Here is a tiny trained network, its code and every weight. The questions are about switching its units off for an input and a class, where a switched-off unit gives its printed mean instead of its output.

import numpy as np


def w(rows, s, z=0):
    codes = np.array(rows[::2]) - 128.0
    scale = np.full(codes.shape[1], s)
    scale[-1] = z or s
    return codes * scale


def f(y):
    return np.maximum(y, 0)


def log_softmax(a):
    a = a - a.max(-1, keepdims=True)
    return a - np.log(np.exp(a).sum(-1, keepdims=True))


def net(x, mask):
    res = np.array(x, float).reshape(1, 6) / 4 @ E
    y = f(res @ A[0][:, :-1].T + A[0][:, -1])
    res = res + np.where(mask, y, B[0][:, -1]) @ B[0][:, :-1]
    return log_softmax(res[-1] @ U[:, :-1].T + U[:, -1])


A, B = {}, {}
E = w([
[53,249,137,230,160,68,145,86,162,141,64,155],'x0',
[53,116,128,100,160,181,2,116,114,120,142,203],'x1',
[172,132,136,107,118,193,163,121,144,201,173,66],'x2',
[122,179,185,115,64,157,162,107,123,163,233,161],'x3',
[162,133,188,87,25,127,132,144,134,118,208,160],'x4',
[146,164,96,133,121,228,103,96,49,239,178,134],'x5',
],0.0079)
A[0] = w([
[43,159,96,203,217,71,105,110,174,123,10,111,43],'neuron 1',
[139,153,177,108,103,182,111,109,140,153,221,168,169],'neuron 2',
[110,68,72,136,221,85,63,115,114,63,1,147,185],'neuron 3',
[47,197,129,179,112,62,100,115,120,116,121,201,161],'neuron 4',
[170,115,93,147,124,202,168,132,79,185,134,54,99],'neuron 5',
[87,155,133,178,158,47,141,89,162,157,86,180,252],'neuron 6',
[112,81,69,157,163,107,92,129,141,87,45,97,191],'neuron 7',
[124,203,186,152,96,147,107,98,105,155,232,214,186],'neuron 8',
[183,87,121,78,136,224,136,109,112,196,189,93,180],'neuron 9',
[60,136,76,137,192,116,79,114,137,106,26,116,94],'neuron 10',
[155,38,101,9,86,249,63,173,100,125,204,175,181],'neuron 11',
[160,156,96,128,150,175,181,109,101,183,144,94,152],'neuron 12',
[196,79,177,71,59,44,217,174,171,73,125,65,180],'neuron 13',
[175,149,57,197,148,146,169,108,97,181,103,32,94],'neuron 14',
],0.0066,0.0041)
B[0] = w([
[132,137,190,148,161,183,147,193,142,118,52,129,233],'neuron 1',
[74,126,140,97,56,168,100,83,139,135,161,97,201],'neuron 2',
[145,106,135,99,255,123,108,185,97,139,79,215,241],'neuron 3',
[66,147,147,175,121,114,133,107,107,84,88,195,205],'neuron 4',
[185,155,82,150,151,134,117,102,131,179,153,100,180],'neuron 5',
[107,160,156,183,106,120,173,155,116,108,56,155,219],'neuron 6',
[175,113,128,125,199,124,129,164,121,111,102,179,205],'neuron 7',
[73,158,127,141,36,133,135,84,123,126,134,162,214],'neuron 8',
[123,121,98,94,109,168,100,83,127,168,160,51,219],'neuron 9',
[98,119,155,129,190,188,136,187,118,140,85,149,207],'neuron 10',
[143,71,134,40,133,141,49,101,77,134,237,154,254],'neuron 11',
[150,163,85,157,119,147,160,98,161,145,144,92,180],'neuron 12',
[213,65,167,167,94,55,162,148,207,73,166,105,216],'neuron 13',
[164,163,72,180,172,120,163,118,141,150,119,97,185],'neuron 14',
],0.0083,0.012)
U = w([
[187,67,160,157,90,1,191,143,187,56,160,102,200],'0',
[101,136,161,156,195,164,144,181,132,126,56,155,49],'1',
[22,199,147,184,32,126,139,73,122,120,135,187,248],'2',
[160,167,38,160,127,173,158,74,135,215,163,38,159],'3',
[101,95,140,39,43,203,58,75,125,168,234,74,21],'4',
[133,48,105,55,187,135,34,132,69,128,174,184,122],'5',
],0.0074,0.0013)

Each question gives the input, the list of numbers given to net, and the class t.
The units are the neurons (one row each of A and B). Each row of codes is followed by its name. A weight is (code - 128) times the scale printed after its matrix; where a second scale follows, it is the last column's (A, B and U).
mask holds one flag per neuron, in row order. A switched-off neuron (its flag False) gives its mean, the last column of its row in B, instead of its output. The means were averaged over made-up inputs and are rounded, as every weight is.
A unit's drop is (log p(t) with every unit on - log p(t) with that unit switched off) / (log p(t) with every unit on - log p(t) with every unit switched off).
The circuit of an input: a set's keep is (log p(t) with only the set's units on - log p(t) with every unit switched off) / (log p(t) with every unit on - log p(t) with every unit switched off). Starting from the 12 units with the biggest drops (on a tie, the unit counted first), units are removed one at a time, each time the one whose removal leaves the highest keep (on an exact tie, the one counted first), for as long as the keep stays at least 0.8.
units of the circuit, in order: the units of the circuit, biggest drop first
k most important neurons: the k neurons with the biggest drops, biggest first
drop of u: that unit's drop, to one decimal
input [8,-6,4,-3,7,1], class 0: units of the circuit, in order -> [neuron 13]
input [-1,-8,-7,2,2,5], class 0: 2 most important neurons -> [neuron 13; neuron 9]
input [5,4,1,3,-4,2], class 2: 2 most important neurons -> [neuron 3; neuron 8]
input [0,1,4,-3,2,-1], class 4: 2 most important neurons -> [neuron 3; neuron 6]
input [-5,-3,-7,-2,1,0], class 0: 2 most important neurons -> [neuron 13; neuron 10]
input [4,4,7,4,0,0], class 2: 2 most important neurons -> [neuron 11; neuron 8]
input [-7,0,-6,4,-5,-8], class 0: 2 most important neurons -> [neuron 13; neuron 11]
input [3,-7,-5,1,1,4], class 2: 3 most important neurons -> [neuron 3; neuron 7; neuron 13]
input [1,2,2,-3,-3,8], class 3: drop of neuron 13 -> 0.0
input [2,8,4,0,4,-2], class 4: drop of neuron 3 -> 0.1
input [-7,-1,7,-7,1,-1], class 4: drop of neuron 3 -> 0.2
